Below are the code and all the weights of a small trained network. Each question names an input and a class and asks about switching units off, where a switched-off unit gives its printed mean instead of its output.

import numpy as np


def w(rows, s, z=0):
    codes = np.array(rows[::2]) - 128.0
    scale = np.full(codes.shape[1], s)
    scale[-1] = z or s
    return codes * scale


def f(y):
    return np.maximum(y, 0)


def log_softmax(a):
    a = a - a.max(-1, keepdims=True)
    return a - np.log(np.exp(a).sum(-1, keepdims=True))


def net(x, mask):
    res = np.array(x, float).reshape(1, 5) / 4 @ E
    y = f(res @ A[0][:, :-1].T + A[0][:, -1])
    res = res + np.where(mask, y, B[0][:, -1]) @ B[0][:, :-1]
    return log_softmax(res[-1] @ U[:, :-1].T + U[:, -1])


A, B = {}, {}
E = w([
[136,138,159,112,255,186,145,177,204,79,104],'x0',
[116,28,158,76,151,30,127,203,133,139,127],'x1',
[87,84,164,89,147,140,222,29,115,196,45],'x2',
[88,202,161,135,187,28,31,50,141,130,85],'x3',
[184,112,153,26,78,171,71,83,174,78,87],'x4',
],0.0099)
A[0] = w([
[127,114,132,112,172,123,123,156,138,117,134,71],'n0',
[137,156,110,170,98,131,39,221,127,87,163,112],'n1',
[118,138,132,126,139,108,101,114,125,113,129,82],'n2',
[131,144,143,129,189,166,146,139,161,121,123,157],'n3',
[152,102,126,12,94,173,52,91,148,103,111,152],'n4',
[109,126,141,128,170,149,142,128,144,132,106,54],'n5',
[112,177,134,163,202,49,83,92,131,161,109,112],'n6',
[139,120,135,109,249,182,123,155,134,102,137,124],'n7',
[102,87,113,121,165,134,214,51,113,168,98,83],'n8',
[121,103,154,114,140,108,183,64,122,144,102,111],'n9',
[103,151,108,236,194,80,201,156,95,176,154,113],'n10',
[136,118,126,126,101,152,156,172,132,100,158,87],'n11',
[121,99,133,128,67,93,118,127,102,136,129,68],'n12',
[112,50,136,84,148,23,137,193,127,137,130,110],'n13',
[122,156,135,135,158,83,81,87,134,126,122,94],'n14',
[108,179,119,175,131,162,133,105,126,138,142,253],'n15',
[126,152,117,157,135,109,98,169,123,129,150,99],'n16',
[100,152,133,151,107,187,122,102,132,146,125,120],'n17',
[123,116,124,158,6,72,127,84,98,164,157,142],'n18',
[142,210,117,168,126,181,148,88,117,110,135,64],'n19',
[129,81,120,158,81,200,210,205,120,161,138,132],'n20',
],0.015,0.0061)
B[0] = w([
[149,157,78,167,92,110,124,132,150,136,113,161],'n0',
[159,145,200,7,129,130,129,129,159,228,139,224],'n1',
[157,115,105,110,101,123,157,122,121,106,161,149],'n2',
[78,143,81,109,142,107,133,139,101,157,52,189],'n3',
[84,120,228,203,129,129,148,83,137,64,88,227],'n4',
[163,167,93,127,98,97,134,161,167,119,118,155],'n5',
[94,108,78,91,148,129,112,97,75,40,209,220],'n6',
[94,181,45,116,119,118,152,165,131,145,60,214],'n7',
[169,152,188,35,128,120,117,135,168,202,186,227],'n8',
[150,141,165,51,126,140,106,153,136,178,148,201],'n9',
[107,140,245,194,84,123,154,86,185,53,32,237],'n10',
[143,121,119,110,121,106,131,110,119,81,181,177],'n11',
[141,182,70,152,96,119,135,140,162,121,109,164],'n12',
[192,57,114,236,144,181,96,134,85,195,137,223],'n13',
[141,101,83,81,116,141,146,145,102,71,178,183],'n14',
[91,69,128,170,197,205,104,116,52,214,118,202],'n15',
[131,137,172,84,139,129,128,121,147,152,151,171],'n16',
[169,97,115,171,130,130,111,155,121,140,145,175],'n17',
[87,178,43,112,152,107,156,179,144,124,25,220],'n18',
[239,74,104,215,74,86,112,164,157,133,152,194],'n19',
[95,107,79,83,153,120,98,92,69,30,204,252],'n20',
],0.017,0.02)
U = w([
[120,78,104,42,130,99,113,95,50,20,193,123],'0',
[168,135,216,2,133,115,113,146,165,201,148,117],'1',
[87,175,44,110,127,79,160,205,127,142,40,122],'2',
[81,92,253,157,97,126,152,64,141,68,74,122],'3',
[209,23,114,203,127,153,88,168,81,184,136,115],'4',
[59,78,154,106,213,163,113,110,57,150,104,248],'5',
[73,171,138,177,77,108,198,134,82,181,216,111],'6',
[59,115,122,165,164,118,141,124,169,182,212,107],'7',
],0.0081,0.014)

Each question gives the input, the list of numbers given to net, and the class t.
The units are the neurons (one row each of A and B). Each row of codes is followed by its name. A weight is (code - 128) times the scale printed after its matrix; where a second scale follows, it is the last column's (A, B and U).
mask holds one flag per neuron, in row order. A switched-off neuron (its flag False) gives its mean, the last column of its row in B, instead of its output. The means were averaged over made-up inputs and are rounded, as every weight is.
A unit's drop is (log p(t) with every unit on - log p(t) with that unit switched off) / (log p(t) with every unit on - log p(t) with every unit switched off).
The circuit of an input: a set's keep is (log p(t) with only the set's units on - log p(t) with every unit switched off) / (log p(t) with every unit on - log p(t) with every unit switched off). Starting from the 12 units with the biggest drops (on a tie, the unit counted first), units are removed one at a time, each time the one whose removal leaves the highest keep (on an exact tie, the one counted first), for as long as the keep stays at least 0.8.
circuit, biggest first: the units of the circuit, biggest drop first
most important unit: the unit with the biggest drop
top k neurons: the k neurons with the biggest drops, biggest first
drop of u: that unit's drop, to one decimal
input [2,-5,-3,2,-7], class 3: circuit, biggest first : (n10)
input [2,-7,-3,5,-7], class 3: top 3 neurons : (n10 n13 n20)
input [-2,-8,-8,6,-7], class 1: top 3 neurons : (n1 n13 n16)
input [2,-2,4,-5,-7], class 3: top 2 neurons : (n10 n6)
input [-3,-7,-6,-5,8], class 3: top 2 neurons : (n4 n13)
input [-3,5,6,2,3], class 1: top 2 neurons : (n8 n9)
input [4,5,-1,-6,8], class 3: top 2 neurons : (n4 n6)
input [-2,-5,-4,2,-3], class 4: top 2 neurons : (n19 n8)
input [0,-4,8,7,-6], class 1: top 4 neurons : (n8 n20 n9 n10)
input [2,-7,7,-7,0], class 0: top 3 neurons : (n20 n1 n13)
input [8,0,-7,-1,8], class 2: top 2 neurons : (n7 n10)
input [4,4,1,-3,4], class 2: top 3 neurons : (n10 n7 n15)
input [2,8,4,6,7], class 4: top 2 neurons : (n13 n10)
input [6,8,4,-4,5], class 4: circuit, biggest first : (n13)
input [7,-5,-3,7,-1], class 0: top 2 neurons : (n6 n18)
input [-1,-6,4,7,3], class 0: top 3 neurons : (n6 n13 n14)
input [7,8,7,8,2], class 0: top 2 neurons : (n6 n14)
input [-6,2,7,6,-8], class 3: drop of n20 : 0.8
input [5,-8,2,5,-3], class 4: drop of n19 : 1.5
input [-5,2,-2,6,7], class 3: drop of n20 : 1.8
input [5,-4,-2,-5,-4], class 0: drop of n19 : 0.5
input [-4,7,-8,-2,3], class 1: most important unit : n1
